Below are the code and all the weights of a small trained network. Each question names an input and a class and asks about switching units off, where a switched-off unit gives its printed mean instead of its output.

import numpy as np


def w(rows, s, z=0):
    codes = np.array(rows[::2]) - 128.0
    scale = np.full(codes.shape[1], s)
    scale[-1] = z or s
    return codes * scale


def f(y):
    return y / 2 * (1 + np.tanh(0.7978845608 * (y + 0.044715 * y**3)))


def log_softmax(a):
    a = a - a.max(-1, keepdims=True)
    return a - np.log(np.exp(a).sum(-1, keepdims=True))


def net(x, mask):
    res = np.array(x, float).reshape(1, 5) / 4 @ E
    y = f(res @ A[0][:, :-1].T + A[0][:, -1])
    res = res + np.where(mask, y, B[0][:, -1]) @ B[0][:, :-1]
    return log_softmax(res[-1] @ U[:, :-1].T + U[:, -1])


A, B = {}, {}
E = w([
[71,176,162,107,68],'x0',
[162,178,177,196,164],'x1',
[11,125,101,104,249],'x2',
[191,169,14,75,95],'x3',
[167,153,201,6,153],'x4',
],0.011)
A[0] = w([
[116,47,172,133,95,175],'neuron 1',
[148,176,172,92,56,226],'neuron 2',
[106,167,206,160,207,187],'neuron 3',
[135,155,179,171,157,112],'neuron 4',
[84,117,55,179,90,84],'neuron 5',
[85,236,140,80,112,153],'neuron 6',
[87,90,83,177,141,199],'neuron 7',
[77,208,131,61,169,162],'neuron 8',
[191,100,192,169,157,143],'neuron 9',
[96,172,113,128,97,121],'neuron 10',
[163,103,135,115,187,171],'neuron 11',
[205,199,154,106,110,127],'neuron 12',
[197,98,101,74,152,179],'neuron 13',
[151,114,47,57,157,86],'neuron 14',
[183,173,144,166,74,98],'neuron 15',
[100,84,185,110,151,162],'neuron 16',
[163,59,43,136,151,154],'neuron 17',
[73,180,145,70,165,149],'neuron 18',
[73,105,91,171,131,152],'neuron 19',
[146,94,31,108,82,180],'neuron 20',
[61,128,100,167,122,141],'neuron 21',
[147,254,112,78,75,166],'neuron 22',
[173,148,80,108,96,253],'neuron 23',
],0.015,0.0044)
B[0] = w([
[140,89,194,58,43,188],'neuron 1',
[182,151,90,106,93,228],'neuron 2',
[144,95,192,145,251,250],'neuron 3',
[163,119,161,163,161,187],'neuron 4',
[125,72,132,137,83,200],'neuron 5',
[181,107,93,75,149,193],'neuron 6',
[82,81,163,176,118,211],'neuron 7',
[163,156,61,43,223,214],'neuron 8',
[212,102,168,167,121,206],'neuron 9',
[149,88,101,150,151,150],'neuron 10',
[109,131,168,122,144,182],'neuron 11',
[157,110,68,164,91,216],'neuron 12',
[130,183,149,124,118,211],'neuron 13',
[129,204,227,113,145,223],'neuron 14',
[139,185,43,216,19,206],'neuron 15',
[103,139,201,20,153,195],'neuron 16',
[66,146,219,160,97,209],'neuron 17',
[122,128,79,78,169,204],'neuron 18',
[84,73,112,146,109,198],'neuron 19',
[144,125,195,221,105,231],'neuron 20',
[103,42,86,111,112,191],'neuron 21',
[207,151,68,126,156,234],'neuron 22',
[159,187,142,158,94,221],'neuron 23',
],0.011,0.015)
U = w([
[160,88,163,171,189,134],'0',
[136,151,81,173,93,34],'1',
[154,86,161,70,92,234],'2',
[65,109,119,89,206,4],'3',
[172,133,89,93,173,134],'4',
[102,9,116,165,111,171],'5',
[113,169,179,156,136,175],'6',
],0.015,0.0034)

Each question gives the input, the list of numbers given to net, and the class t.
The units are the neurons (one row each of A and B). Each row of codes is followed by its name. A weight is (code - 128) times the scale printed after its matrix; where a second scale follows, it is the last column's (A, B and U).
mask holds one flag per neuron, in row order. A switched-off neuron (its flag False) gives its mean, the last column of its row in B, instead of its output. The means were averaged over made-up inputs and are rounded, as every weight is.
A unit's drop is (log p(t) with every unit on - log p(t) with that unit switched off) / (log p(t) with every unit on - log p(t) with every unit switched off).
The circuit of an input: a set's keep is (log p(t) with only the set's units on - log p(t) with every unit switched off) / (log p(t) with every unit on - log p(t) with every unit switched off). Starting from the 12 units with the biggest drops (on a tie, the unit counted first), units are removed one at a time, each time the one whose removal leaves the highest keep (on an exact tie, the one counted first), for as long as the keep stays at least 0.8.
units of the circuit, in order: the units of the circuit, biggest drop first
top k neurons: the k neurons with the biggest drops, biggest first
drop of u: that unit's drop, to one decimal
input [6,-8,-5,7,7], class 4: units of the circuit, in order -> (neuron 22)
input [-8,-5,-8,-1,7], class 1: units of the circuit, in order -> (neuron 12; neuron 15; neuron 16)
input [8,-3,8,3,0], class 3: top 2 neurons -> (neuron 2; neuron 15)
input [-5,-8,-1,6,-7], class 6: top 2 neurons -> (neuron 14; neuron 17)
input [-3,-6,0,8,8], class 6: top 2 neurons -> (neuron 14; neuron 20)
input [-1,-8,1,0,4], class 6: top 2 neurons -> (neuron 14; neuron 21)
input [3,3,-6,-6,-1], class 2: top 2 neurons -> (neuron 1; neuron 20)
input [6,6,-3,0,-7], class 1: top 3 neurons -> (neuron 15; neuron 3; neuron 1)
input [7,4,-5,8,2], class 1: drop of neuron 4 -> 0.0
input [-8,1,-8,-6,4], class 2: drop of neuron 20 -> 0.1
input [-5,-8,4,5,-4], class 6: drop of neuron 14 -> 1.0
input [8,-2,8,2,5], class 4: drop of neuron 8 -> 0.1
